Below are the code and all the weights of a small trained network. Each question names an input and a class and asks about switching units off, where a switched-off unit gives its printed mean instead of its output.

import numpy as np


def w(rows, s, z=0):
    codes = np.array(rows[::2]) - 128.0
    scale = np.full(codes.shape[1], s)
    scale[-1] = z or s
    return codes * scale


def f(y):
    return y / 2 * (1 + np.tanh(0.7978845608 * (y + 0.044715 * y**3)))


def log_softmax(a):
    a = a - a.max(-1, keepdims=True)
    return a - np.log(np.exp(a).sum(-1, keepdims=True))


def net(x, mask):
    res = np.array(x, float).reshape(1, 6) / 4 @ E
    y = f(res @ A[0][:, :-1].T + A[0][:, -1])
    res = res + np.where(mask, y, B[0][:, -1]) @ B[0][:, :-1]
    return log_softmax(res[-1] @ U[:, :-1].T + U[:, -1])


A, B = {}, {}
E = w([
[212,242,78,127,86,21],'x0',
[1,214,196,173,87,164],'x1',
[175,211,97,52,188,195],'x2',
[200,186,158,233,124,158],'x3',
[150,94,85,131,110,232],'x4',
[91,89,25,220,244,76],'x5',
],0.0047)
A[0] = w([
[185,201,112,104,150,51,168],'neuron 0',
[93,142,190,62,29,101,161],'neuron 1',
[110,143,155,137,88,129,212],'neuron 2',
[118,109,131,149,112,118,205],'neuron 3',
[200,120,145,54,140,168,192],'neuron 4',
[129,120,128,129,132,119,87],'neuron 5',
[119,128,112,133,114,129,224],'neuron 6',
[109,66,95,113,172,104,170],'neuron 7',
[139,98,149,134,117,193,221],'neuron 8',
[114,134,117,127,126,114,177],'neuron 9',
[104,86,125,120,176,91,164],'neuron 10',
[87,141,161,114,167,137,192],'neuron 11',
[154,117,112,124,130,194,221],'neuron 12',
[160,142,121,129,134,116,195],'neuron 13',
[3,103,120,55,158,183,249],'neuron 14',
[177,121,138,75,132,157,203],'neuron 15',
[72,183,212,172,172,166,214],'neuron 16',
[135,140,127,120,139,106,150],'neuron 17',
[118,94,128,133,154,110,161],'neuron 18',
[141,101,159,129,128,152,79],'neuron 19',
[127,152,119,119,154,81,208],'neuron 20',
[116,98,126,138,168,117,104],'neuron 21',
[99,75,207,152,113,61,169],'neuron 22',
],0.016,0.0021)
B[0] = w([
[194,220,92,73,123,113,215],'neuron 0',
[52,73,239,108,156,110,217],'neuron 1',
[91,95,145,137,151,89,160],'neuron 2',
[159,97,133,138,200,19,149],'neuron 3',
[183,152,207,132,73,88,196],'neuron 4',
[127,128,124,119,119,164,126],'neuron 5',
[148,122,137,142,183,42,140],'neuron 6',
[96,179,120,79,173,106,184],'neuron 7',
[146,147,111,201,133,101,174],'neuron 8',
[149,132,127,138,154,83,138],'neuron 9',
[136,154,127,67,146,144,174],'neuron 10',
[87,169,119,128,123,164,166],'neuron 11',
[141,135,125,203,134,36,162],'neuron 12',
[139,151,114,123,157,26,148],'neuron 13',
[4,171,124,157,164,132,252],'neuron 14',
[165,158,185,126,91,116,175],'neuron 15',
[27,196,148,150,138,83,215],'neuron 16',
[142,142,124,120,112,153,138],'neuron 17',
[132,130,116,93,157,99,155],'neuron 18',
[146,133,102,150,105,171,140],'neuron 19',
[177,151,117,120,124,115,161],'neuron 20',
[112,131,118,82,135,119,154],'neuron 21',
[167,29,152,151,101,106,200],'neuron 22',
],0.027,0.011)
U = w([
[255,154,90,148,80,117,123],'0',
[127,118,108,142,110,207,4],'1',
[116,103,94,129,76,239,50],'2',
[58,115,173,225,124,113,214],'3',
[160,30,108,167,145,133,63],'4',
[113,109,94,133,71,185,28],'5',
[143,114,159,65,126,117,194],'6',
[80,186,46,101,196,139,143],'7',
],0.007,0.0015)

Each question gives the input, the list of numbers given to net, and the class t.
The units are the neurons (one row each of A and B). Each row of codes is followed by its name. A weight is (code - 128) times the scale printed after its matrix; where a second scale follows, it is the last column's (A, B and U).
mask holds one flag per neuron, in row order. A switched-off neuron (its flag False) gives its mean, the last column of its row in B, instead of its output. The means were averaged over made-up inputs and are rounded, as every weight is.
A unit's drop is (log p(t) with every unit on - log p(t) with that unit switched off) / (log p(t) with every unit on - log p(t) with every unit switched off).
The circuit of an input: a set's keep is (log p(t) with only the set's units on - log p(t) with every unit switched off) / (log p(t) with every unit on - log p(t) with every unit switched off). Starting from the 12 units with the biggest drops (on a tie, the unit counted first), units are removed one at a time, each time the one whose removal leaves the highest keep (on an exact tie, the one counted first), for as long as the keep stays at least 0.8.
units of the circuit, in order: the units of the circuit, biggest drop first
most important unit: the unit with the biggest drop
top k neurons: the k neurons with the biggest drops, biggest first
drop when u is switched off: that unit's drop, to one decimal
input [3,0,3,-8,-8,0], class 7: units of the circuit, in order : neuron 0
input [-8,7,1,-4,-4,4], class 7: top 2 neurons : neuron 1; neuron 10
input [-2,-1,-6,1,-2,4], class 4: units of the circuit, in order : neuron 22; neuron 14; neuron 16
input [7,3,8,-3,-6,-4], class 6: top 2 neurons : neuron 1; neuron 8
input [1,-4,-1,-3,1,-1], class 0: top 2 neurons : neuron 14; neuron 1
input [4,-7,-2,8,-2,6], class 0: top 2 neurons : neuron 14; neuron 16
input [4,-7,0,-6,-3,-6], class 6: top 3 neurons : neuron 1; neuron 8; neuron 12
input [5,6,7,7,5,8], class 7: top 2 neurons : neuron 16; neuron 4
input [8,-2,-8,-5,1,-5], class 6: top 2 neurons : neuron 14; neuron 1
input [5,7,5,-5,5,3], class 7: top 3 neurons : neuron 1; neuron 22; neuron 4
input [-6,-6,-3,7,-7,0], class 4: top 3 neurons : neuron 0; neuron 14; neuron 22
input [5,-2,7,-8,-6,-6], class 6: drop when neuron 8 is switched off : 0.1
input [7,8,0,8,-5,7], class 7: drop when neuron 16 is switched off : 1.0
input [1,-1,6,8,3,7], class 0: drop when neuron 14 is switched off : 0.5
input [1,3,-8,-4,1,8], class 7: most important unit : neuron 7
